Here is a tiny trained network, its code and every weight. The questions are about switching its units off for an input and a target symbol, where a switched-off unit gives its printed mean instead of its output.

import numpy as np


def w(rows, s, z=0):
    codes = np.array(rows[::2]) - 128.0
    scale = np.full(codes.shape[1], s)
    scale[-1] = z or s
    return codes * scale


def norm(h):
    return h / np.sqrt((h * h).mean(-1, keepdims=True) + 1e-5)


def f(y):
    return np.maximum(y, 0)


def softmax(a):
    e = np.exp(a - a.max(-1, keepdims=True))
    return e / e.sum(-1, keepdims=True)


def log_softmax(a):
    a = a - a.max(-1, keepdims=True)
    return a - np.log(np.exp(a).sum(-1, keepdims=True))


def net(x, mask):
    ids = ['ΓΛΣΦΨαβεζτ'.index(c) for c in x.split()]
    T = len(ids)
    res = E[ids] + P[:T]
    q, k, v = (norm(res) @ M[0].T for M in (Q, K, V))
    z = softmax(np.where(np.tri(T) > 0, q @ k.T / 4**0.5, -1e9)) @ v
    res = res + np.where(mask[0], z, O[0][:, -1]) @ O[0][:, :-1]
    y = f(norm(res) @ A[0][:, :-1].T + A[0][:, -1])
    res = res + np.where(mask[1:9], y, B[0][:, -1]) @ B[0][:, :-1]
    return log_softmax(norm(res)[-1] @ U[:, :-1].T + U[:, -1])


Q, K, V, O, A, B = {}, {}, {}, {}, {}, {}
E = w([
[99,181,221,129,139],'Γ',
[102,159,178,165,119],'Λ',
[75,61,104,124,210],'Σ',
[40,122,153,96,119],'Φ',
[148,134,137,2,127],'Ψ',
[190,105,195,149,150],'α',
[69,163,207,143,167],'β',
[88,190,63,79,175],'ε',
[148,175,177,85,232],'ζ',
[21,74,149,93,97],'τ',
],0.009)
P = w([
[10,211,255,113,154],'0',
[42,157,208,116,166],'1',
[68,144,181,129,173],'2',
[84,114,142,133,171],'3',
[100,95,114,141,176],'4',
[104,49,70,148,178],'5',
],0.0043)
Q[0] = w([
[163,198,76,139,115],'head 1',
[37,91,193,135,236],'head 1',
[194,163,104,158,39],'head 1',
[44,87,155,100,255],'head 1',
],0.017)
K[0] = w([
[93,208,141,172,97],'head 1',
[253,118,57,130,210],'head 1',
[36,161,219,154,88],'head 1',
[253,97,2,108,195],'head 1',
],0.0092)
V[0] = w([
[121,224,131,19,88],'head 1',
[212,87,180,2,165],'head 1',
[41,51,80,28,104],'head 1',
[157,11,217,110,46],'head 1',
],0.0096)
O[0] = w([
[201,218,108,33,84,151],'head 1',
[105,40,86,1,98,255],'head 1',
[41,155,64,101,32,132],'head 1',
[123,58,221,136,16,124],'head 1',
],0.0087,0.0073)
A[0] = w([
[144,186,112,195,49,130],'neuron 1',
[117,92,152,179,42,83],'neuron 2',
[196,61,110,71,196,3],'neuron 3',
[130,27,178,131,149,155],'neuron 4',
[223,87,141,228,91,180],'neuron 5',
[234,59,158,91,50,159],'neuron 6',
[42,123,141,179,185,60],'neuron 7',
[244,177,41,216,104,174],'neuron 8',
],0.011,0.0029)
B[0] = w([
[93,79,151,136,234,140],'neuron 1',
[127,43,49,110,210,165],'neuron 2',
[37,26,212,58,187,191],'neuron 3',
[97,189,207,160,70,254],'neuron 4',
[7,12,106,155,196,177],'neuron 5',
[62,202,184,140,23,232],'neuron 6',
[120,224,108,171,23,174],'neuron 7',
[27,37,60,171,212,150],'neuron 8',
],0.012,0.008)
U = w([
[254,177,176,118,159,74],'Γ',
[139,63,109,225,200,120],'Λ',
[112,137,30,246,35,52],'Σ',
[30,187,140,84,157,253],'Φ',
[183,116,71,44,16,62],'Ψ',
[136,40,227,174,75,102],'α',
[209,173,134,180,134,62],'β',
[139,177,2,129,208,53],'ε',
[191,17,116,45,227,63],'ζ',
[90,41,76,140,124,188],'τ',
],0.0082,0.0059)

Each question gives the input, a string of symbols that net reads in full, and the target symbol t.
The units are the heads (4 rows each of Q, K, V and O) and the neurons (one row each of A and B). Each row of codes is followed by its name. A weight is (code - 128) times the scale printed after its matrix; where a second scale follows, it is the last column's (O, A, B and U).
mask holds one flag per unit, heads first, then neurons. A switched-off unit (its flag False) gives its mean, the last column of its rows in O or B, instead of its output. The means were averaged over made-up inputs and are rounded, as every weight is.
A unit's drop is (log p(t) with every unit on - log p(t) with that unit switched off) / (log p(t) with every unit on - log p(t) with every unit switched off).
The circuit of an input: a set's keep is (log p(t) with only the set's units on - log p(t) with every unit switched off) / (log p(t) with every unit on - log p(t) with every unit switched off). Starting from all 9 units, units are removed one at a time, each time the one whose removal leaves the highest keep (on an exact tie, the one counted first), for as long as the keep stays at least 0.8.
circuit, biggest first: the units of the circuit, biggest drop first
top k neurons: the k neurons with the biggest drops, biggest first
drop of u: that unit's drop, to one decimal
input α Ψ Φ α Σ Λ, target Σ: circuit, biggest first	(head 1; neuron 7; neuron 3)
input ζ Ψ Ψ β ε Φ, target ε: circuit, biggest first	(head 1; neuron 6)
input Γ ζ Φ, target ζ: top 2 neurons	(neuron 6; neuron 4)
input τ α Φ Λ Σ Γ, target Σ: top 2 neurons	(neuron 7; neuron 3)
input Φ Φ Λ β Λ, target Λ: circuit, biggest first	(head 1; neuron 6)
input Φ α Λ Σ Ψ τ, target Ψ: circuit, biggest first	(head 1; neuron 3)
input Γ ζ ε τ τ Λ, target ε: circuit, biggest first	(head 1; neuron 6)
input Γ ζ τ, target ζ: circuit, biggest first	(head 1; neuron 6; neuron 4)
input Φ α Ψ Σ β, target Σ: top neuron	(neuron 7)
input ζ Γ β, target ζ: top 3 neurons	(neuron 6; neuron 4; neuron 7)
input α Σ ε, target ε: drop of neuron 6	0.1
input Σ Φ Ψ, target Ψ: drop of head 1	0.9
input ζ Φ Λ α α β, target α: drop of neuron 4	0.1
input α Φ Ψ Φ α Λ, target α: top neuron	(neuron 4)
